Below is a small trained network, with its code and all its weights. Each question gives an input and a target symbol and asks what happens when units are switched off, that is, made to give their printed mean instead of their output.

import numpy as np


def w(rows, s, z=0):
    codes = np.array(rows[::2]) - 128.0
    scale = np.full(codes.shape[1], s)
    scale[-1] = z or s
    return codes * scale


def f(y):
    return np.maximum(y, 0)


def softmax(a):
    e = np.exp(a - a.max(-1, keepdims=True))
    return e / e.sum(-1, keepdims=True)


def log_softmax(a):
    a = a - a.max(-1, keepdims=True)
    return a - np.log(np.exp(a).sum(-1, keepdims=True))


def net(x, mask):
    ids = ['αβγδεζηθλξπστψω'.index(c) for c in x.split()]
    T = len(ids)
    res = E[ids] + P[:T]
    r = res
    for j in range(3):
        rows = slice(3 * j, 3 * j + 3)
        q, k, v = (r @ M[0][rows].T for M in (Q, K, V))
        z = softmax(np.where(np.tri(T) > 0, q @ k.T / 3**0.5, -1e9)) @ v
        o = O[0][rows]
        res = res + np.where(mask[j], z, o[:, -1]) @ o[:, :-1]
    y = f(res @ A[0][:, :-1].T + A[0][:, -1])
    res = res + np.where(mask[3:11], y, B[0][:, -1]) @ B[0][:, :-1]
    return log_softmax(res[-1] @ U[:, :-1].T + U[:, -1])


Q, K, V, O, A, B = {}, {}, {}, {}, {}, {}
E = w([
[162,99,151,230],'α',
[204,100,133,105],'β',
[36,141,165,116],'γ',
[80,121,163,134],'δ',
[115,84,183,152],'ε',
[126,82,186,157],'ζ',
[105,88,163,110],'η',
[204,16,104,211],'θ',
[152,27,34,138],'λ',
[75,86,161,33],'ξ',
[167,17,75,100],'π',
[176,11,121,101],'σ',
[85,63,96,10],'τ',
[2,119,57,120],'ψ',
[68,67,18,239],'ω',
],0.012)
P = w([
[170,195,173,132],'0',
[152,169,171,136],'1',
[144,152,168,131],'2',
[132,132,170,132],'3',
[123,116,172,135],'4',
[113,102,168,132],'5',
[98,91,167,135],'6',
[94,75,161,131],'7',
[82,60,167,130],'8',
[72,50,163,127],'9',
[66,35,161,131],'10',
[56,22,160,133],'11',
[44,16,152,129],'12',
[40,1,162,128],'13',
],0.0094)
Q[0] = w([
[120,70,180,125],'H0',
[113,75,96,135],'H0',
[88,4,179,154],'H0',
[64,182,90,158],'H1',
[121,224,70,88],'H1',
[129,136,85,159],'H1',
[146,144,140,135],'H2',
[203,225,117,133],'H2',
[145,205,52,111],'H2',
],0.023)
K[0] = w([
[98,64,124,120],'H0',
[73,118,147,157],'H0',
[75,2,128,136],'H0',
[201,154,156,137],'H1',
[205,242,91,130],'H1',
[146,170,171,119],'H1',
[145,135,122,116],'H2',
[230,215,109,96],'H2',
[178,219,140,154],'H2',
],0.022)
V[0] = w([
[46,127,238,187],'H0',
[92,148,198,81],'H0',
[137,97,164,137],'H0',
[168,58,179,95],'H1',
[130,172,66,60],'H1',
[109,118,201,115],'H1',
[141,139,108,12],'H2',
[95,157,92,110],'H2',
[70,182,102,159],'H2',
],0.011)
O[0] = w([
[170,254,179,178,199],'H0',
[100,164,231,122,117],'H0',
[173,154,135,143,188],'H0',
[187,129,179,72,254],'H1',
[76,48,188,165,42],'H1',
[151,170,169,158,207],'H1',
[133,103,244,108,112],'H2',
[86,156,155,167,137],'H2',
[76,160,110,177,119],'H2',
],0.0092,0.005)
A[0] = w([
[172,153,106,118,252],'N0',
[74,64,120,129,109],'N1',
[119,73,131,125,231],'N2',
[57,175,148,88,145],'N3',
[190,87,142,190,49],'N4',
[86,137,77,154,18],'N5',
[96,81,177,157,203],'N6',
[44,187,129,1,17],'N7',
],0.012,0.0041)
B[0] = w([
[47,38,241,215,237],'N0',
[166,200,127,173,182],'N1',
[36,156,121,56,235],'N2',
[128,163,41,63,216],'N3',
[202,146,54,134,194],'N4',
[98,73,231,132,178],'N5',
[209,187,43,118,254],'N6',
[244,116,85,235,203],'N7',
],0.011,0.0066)
U = w([
[80,93,110,214,80],'α',
[187,138,81,109,111],'β',
[38,214,181,81,171],'γ',
[76,216,75,187,113],'δ',
[73,174,195,94,141],'ε',
[138,179,226,173,93],'ζ',
[146,167,199,154,201],'η',
[253,37,87,226,1],'θ',
[86,62,85,78,200],'λ',
[246,136,130,218,36],'ξ',
[145,27,134,66,176],'π',
[178,59,182,102,141],'σ',
[227,162,121,56,114],'τ',
[85,238,25,203,151],'ψ',
[44,61,64,179,228],'ω',
],0.0051)

Each question gives the input, a string of symbols that net reads in full, and the target symbol t.
The units are the heads (3 rows each of Q, K, V and O) and the neurons (one row each of A and B). Each row of codes is followed by its name. A weight is (code - 128) times the scale printed after its matrix; where a second scale follows, it is the last column's (O, A, B and U).
mask holds one flag per unit, heads first, then neurons. A switched-off unit (its flag False) gives its mean, the last column of its rows in O or B, instead of its output. The means were averaged over made-up inputs and are rounded, as every weight is.
A unit's drop is (log p(t) with every unit on - log p(t) with that unit switched off) / (log p(t) with every unit on - log p(t) with every unit switched off).
The circuit of an input: a set's keep is (log p(t) with only the set's units on - log p(t) with every unit switched off) / (log p(t) with every unit on - log p(t) with every unit switched off). Starting from all 11 units, units are removed one at a time, each time the one whose removal leaves the highest keep (on an exact tie, the one counted first), for as long as the keep stays at least 0.8.
units of the circuit, in order: the units of the circuit, biggest drop first
k most important neurons: the k neurons with the biggest drops, biggest first
which heads matter: for each layer, one digit per head in row order, 1 if its drop is at least 0.15 and else 0, layers parted by /
drop when u is switched off: that unit's drop, to one decimal
input δ ζ ζ, target ζ: units of the circuit, in order => (H0 N0 H1)
input ζ β γ ζ ξ, target τ: 3 most important neurons => (N3 N0 N6)
input ζ ω ζ θ α γ ζ ψ ω ζ, target ω: which heads matter => 111
input δ θ α, target θ: which heads matter => 101
input η α τ ξ, target τ: 3 most important neurons => (N6 N0 N3)
input ψ ψ ψ α, target ψ: units of the circuit, in order => (H1 N0 H2)
input δ γ ε ζ α ε, target ζ: which heads matter => 110
input ψ ζ τ θ π ζ ψ τ τ ω δ λ, target ω: which heads matter => 101
input η γ ω ζ ε π τ ζ, target τ: 3 most important neurons => (N6 N0 N4)
input ζ θ γ ψ τ ω τ δ ω η η ζ α ψ, target ψ: units of the circuit, in order => (N3 H2 H0)
input ε ψ τ β π π ζ τ ε, target τ: units of the circuit, in order => (N6 H2 N0)
input ω ψ ψ δ, target ψ: which heads matter => 011
input ζ τ δ τ η, target τ: which heads matter => 001
input α λ η γ ζ δ δ τ β τ σ, target τ: units of the circuit, in order => (H2 N6 H1 N0)
input δ α τ ζ τ α ψ α, target ψ: units of the circuit, in order => (H1 H2 N0)
input η ζ σ η ζ θ δ ω ζ ζ ψ π ψ δ, target ψ: which heads matter => 001
input ζ α α α θ, target θ: which heads matter => 101
input δ ζ β ω α ε α σ α η ψ ω α, target ω: which heads matter => 011
input τ τ σ η τ ζ β δ β ω δ δ, target ω: which heads matter => 101
input η δ ψ ψ ζ τ τ ψ ζ β β θ ψ γ, target ψ: 2 most important neurons => (N3 N0)
input ε θ β α, target θ: most important neuron => (N2)
input δ δ π η τ ε ε τ, target τ: 3 most important neurons => (N6 N0 N7)
input ζ α ζ ω, target ω: most important neuron => (N0)
input τ ω ζ β η τ α τ δ, target τ: 2 most important neurons => (N6 N0)
input η τ ζ, target τ: 4 most important neurons => (N6 N0 N4 N5)
input η ζ δ ε ζ ε τ ζ ψ ξ, target ψ: most important neuron => (N3)
input ζ σ θ θ α ζ α α ψ λ δ ψ τ, target ψ: drop when H2 is switched off => 0.3
input ζ ζ ζ θ, target θ: drop when N0 is switched off => 0.2
